[[ 6.34  6.24 -6.24  6.19  6.15 -6.01 -6.29  6.08  6.37 -6.24  4.99  6.40]
 [-6.04 -6.42  6.48 -4.85 -6.25  6.28 -6.39 -6.19 -6.39  6.38 -3.72 -4.86]
 [ 6.29  6.09 -6.30  6.45  6.37 -6.49 -6.33  6.01 -6.34 -6.38  6.40  6.32]
 [ 5.13  6.05 -6.08  3.52  6.52 -6.37 -6.34  6.32  6.33 -6.31  4.94  4.25]
 [ 6.35  6.38 -6.32  6.19 -6.37 -6.39 -6.43  6.27  6.45 -6.21  5.64  6.30]
 [ 6.13  6.30 -6.44  6.20  6.35 -6.20 -6.48  6.12  6.01 -6.38  6.11  5.27]]
:
[[ 6.40 -4.86  6.32  4.25  6.30  5.27]
 [ 4.99 -3.72  6.40  4.94  5.64  6.11]
 [-6.24  6.38 -6.38 -6.31 -6.21 -6.38]
 [ 6.37 -6.39 -6.34  6.33  6.45  6.01]
 [ 6.08 -6.19  6.01  6.32  6.27  6.12]
 [-6.29 -6.39 -6.33 -6.34 -6.43 -6.48]
 [-6.01  6.28 -6.49 -6.37 -6.39 -6.20]
 [ 6.15 -6.25  6.37  6.52 -6.37  6.35]
 [ 6.19 -4.85  6.45  3.52  6.19  6.20]
 [-6.24  6.48 -6.30 -6.08 -6.32 -6.44]
 [ 6.24 -6.42  6.09  6.05  6.38  6.30]
 [ 6.34 -6.04  6.29  5.13  6.35  6.13]]

[[-4.96 -2.34 -2.91  2.22 -1.09 -0.21  0.80 -1.13 -3.58]
 [-3.09 -2.26 -1.75  0.69  0.17 -1.22  0.83  1.96  0.00]
 [ 5.41  0.43  0.21 -2.16  1.67  0.05 -5.00  4.20  5.17]
 [-4.53 -1.17 -1.33 -1.94  0.34 -0.27 -4.19  1.50  6.37]
 [ 2.04  6.37  2.94 -4.17  4.28 -1.93 -0.77 -3.16  5.52]
 [-1.46 -0.69  4.44  0.22 -4.52  3.85  2.23 -0.15 -0.93]
 [ 1.12 -0.25 -4.90  0.89 -1.00  0.93 -0.20  0.58 -2.07]
 [-0.48  1.06  4.41  0.70 -2.82  3.01  2.01 -1.14 -1.09]]
:
[[-3.58  0.00  5.17  6.37  5.52 -0.93 -2.07 -1.09]
 [-1.13  1.96  4.20  1.50 -3.16 -0.15  0.58 -1.14]
 [ 0.80  0.83 -5.00 -4.19 -0.77  2.23 -0.20  2.01]
 [-0.21 -1.22  0.05 -0.27 -1.93  3.85  0.93  3.01]
 [-1.09  0.17  1.67  0.34  4.28 -4.52 -1.00 -2.82]
 [ 2.22  0.69 -2.16 -1.94 -4.17  0.22  0.89  0.70]
 [-2.91 -1.75  0.21 -1.33  2.94  4.44 -4.90  4.41]
 [-2.34 -2.26  0.43 -1.17  6.37 -0.69 -0.25  1.06]
 [-4.96 -3.09  5.41 -4.53  2.04 -1.46  1.12 -0.48]]

[[ 0.00 -7.05  0.43 -5.65  0.33  2.75  3.57 -0.06  0.20 -0.12 -0.48  3.14
   3.38  0.08]
 [-0.42 -7.99  0.76 -3.12  2.00  3.61  4.35 -0.18  0.05 -0.16 -2.34  0.98
   2.56 -0.81]
 [ 1.26  1.27 -1.44 -4.87 -4.05 -1.60  0.23  0.42  1.12  0.03  3.99  7.08
   1.72  2.29]
 [-0.87 -5.81  1.31  3.72  4.11  3.04  4.00 -0.03 -0.45 -0.97 -4.48 -2.23
   0.02 -2.31]
 [ 0.45 -4.91 -0.05 -6.85 -1.46  1.39  2.46  0.15  0.36 -0.19  1.42  5.18
   3.55  1.01]
 [-0.72 -7.53  1.06  0.25  3.31  3.72  4.54 -0.17 -0.16 -0.45 -3.81 -0.91
   1.37 -1.63]]
:
[[ 0.08 -0.81  2.29 -2.31  1.01 -1.63]
 [ 3.38  2.56  1.72  0.02  3.55  1.37]
 [ 3.14  0.98  7.08 -2.23  5.18 -0.91]
 [-0.48 -2.34  3.99 -4.48  1.42 -3.81]
 [-0.12 -0.16  0.03 -0.97 -0.19 -0.45]
 [ 0.20  0.05  1.12 -0.45  0.36 -0.16]
 [-0.06 -0.18  0.42 -0.03  0.15 -0.17]
 [ 3.57  4.35  0.23  4.00  2.46  4.54]
 [ 2.75  3.61 -1.60  3.04  1.39  3.72]
 [ 0.33  2.00 -4.05  4.11 -1.46  3.31]
 [-5.65 -3.12 -4.87  3.72 -6.85  0.25]
 [ 0.43  0.76 -1.44  1.31 -0.05  1.06]
 [-7.05 -7.99  1.27 -5.81 -4.91 -7.53]
 [ 0.00 -0.42  1.26 -0.87  0.45 -0.72]]

[[ 3.52  5.41]
 [ 0.80  5.34]
 [ 0.19  0.85]
 [ 2.02  3.00]
 [-1.35 -0.73]
 [ 0.58  1.63]
 [ 1.04 -0.41]
 [-5.92  3.00]]
:
[[ 5.41  5.34  0.85  3.00 -0.73  1.63 -0.41  3.00]
 [ 3.52  0.80  0.19  2.02 -1.35  0.58  1.04 -5.92]]

[[ 4.99  0.74 -2.55 -5.06  6.91 -7.26  2.90  7.25 -1.97 -1.55 -0.84 -6.56
   6.78  7.03]
 [-6.97  6.91  5.24 -2.20  4.38 -0.99 -0.22  6.12 -3.12 -4.50  5.57 -4.15
   6.53  5.78]]
:
[[ 7.03  5.78]
 [ 6.78  6.53]
 [-6.56 -4.15]
 [-0.84  5.57]
 [-1.55 -4.50]
 [-1.97 -3.12]
 [ 7.25  6.12]
 [ 2.90 -0.22]
 [-7.26 -0.99]
 [ 6.91  4.38]
 [-5.06 -2.20]
 [-2.55  5.24]
 [ 0.74  6.91]
 [ 4.99 -6.97]]

[[-0.45 -0.62  2.04  1.39  2.36 -1.05]
 [-1.56 -1.80  4.41  2.76  4.14 -2.16]
 [-6.85  1.47  1.48 -0.53  2.13 -4.20]
 [-1.29 -1.45  3.83  2.43  3.66 -1.96]
 [ 5.24 -0.44 -2.66  0.98 -2.63  1.90]
 [ 0.83  0.49 -0.21 -0.07  0.56  0.12]
 [ 2.26  1.60 -3.02 -1.63 -1.49  1.31]
 [ 4.19 -0.19 -2.27  0.89 -2.25  1.42]
 [ 1.07  0.17 -1.29  0.47 -0.92 -0.17]
 [-6.47  1.22  1.42 -0.54  1.96 -3.94]
 [-1.37  0.65 -0.35  0.11 -0.14 -1.30]]
:
[[-1.05 -2.16 -4.20 -1.96  1.90  0.12  1.31  1.42 -0.17 -3.94 -1.30]
 [ 2.36  4.14  2.13  3.66 -2.63  0.56 -1.49 -2.25 -0.92  1.96 -0.14]
 [ 1.39  2.76 -0.53  2.43  0.98 -0.07 -1.63  0.89  0.47 -0.54  0.11]
 [ 2.04  4.41  1.48  3.83 -2.66 -0.21 -3.02 -2.27 -1.29  1.42 -0.35]
 [-0.62 -1.80  1.47 -1.45 -0.44  0.49  1.60 -0.19  0.17  1.22  0.65]
 [-0.45 -1.56 -6.85 -1.29  5.24  0.83  2.26  4.19  1.07 -6.47 -1.37]]

[[ 5.18 -5.91 -5.11  2.21 -4.62 -3.77 -3.73 -3.91]
 [ 5.81 -5.34 -6.42 -1.93 -5.13 -4.07 -6.44 -5.86]]
:
[[-3.91 -5.86]
 [-3.73 -6.44]
 [-3.77 -4.07]
 [-4.62 -5.13]
 [ 2.21 -1.93]
 [-5.11 -6.42]
 [-5.91 -5.34]
 [ 5.18  5.81]]
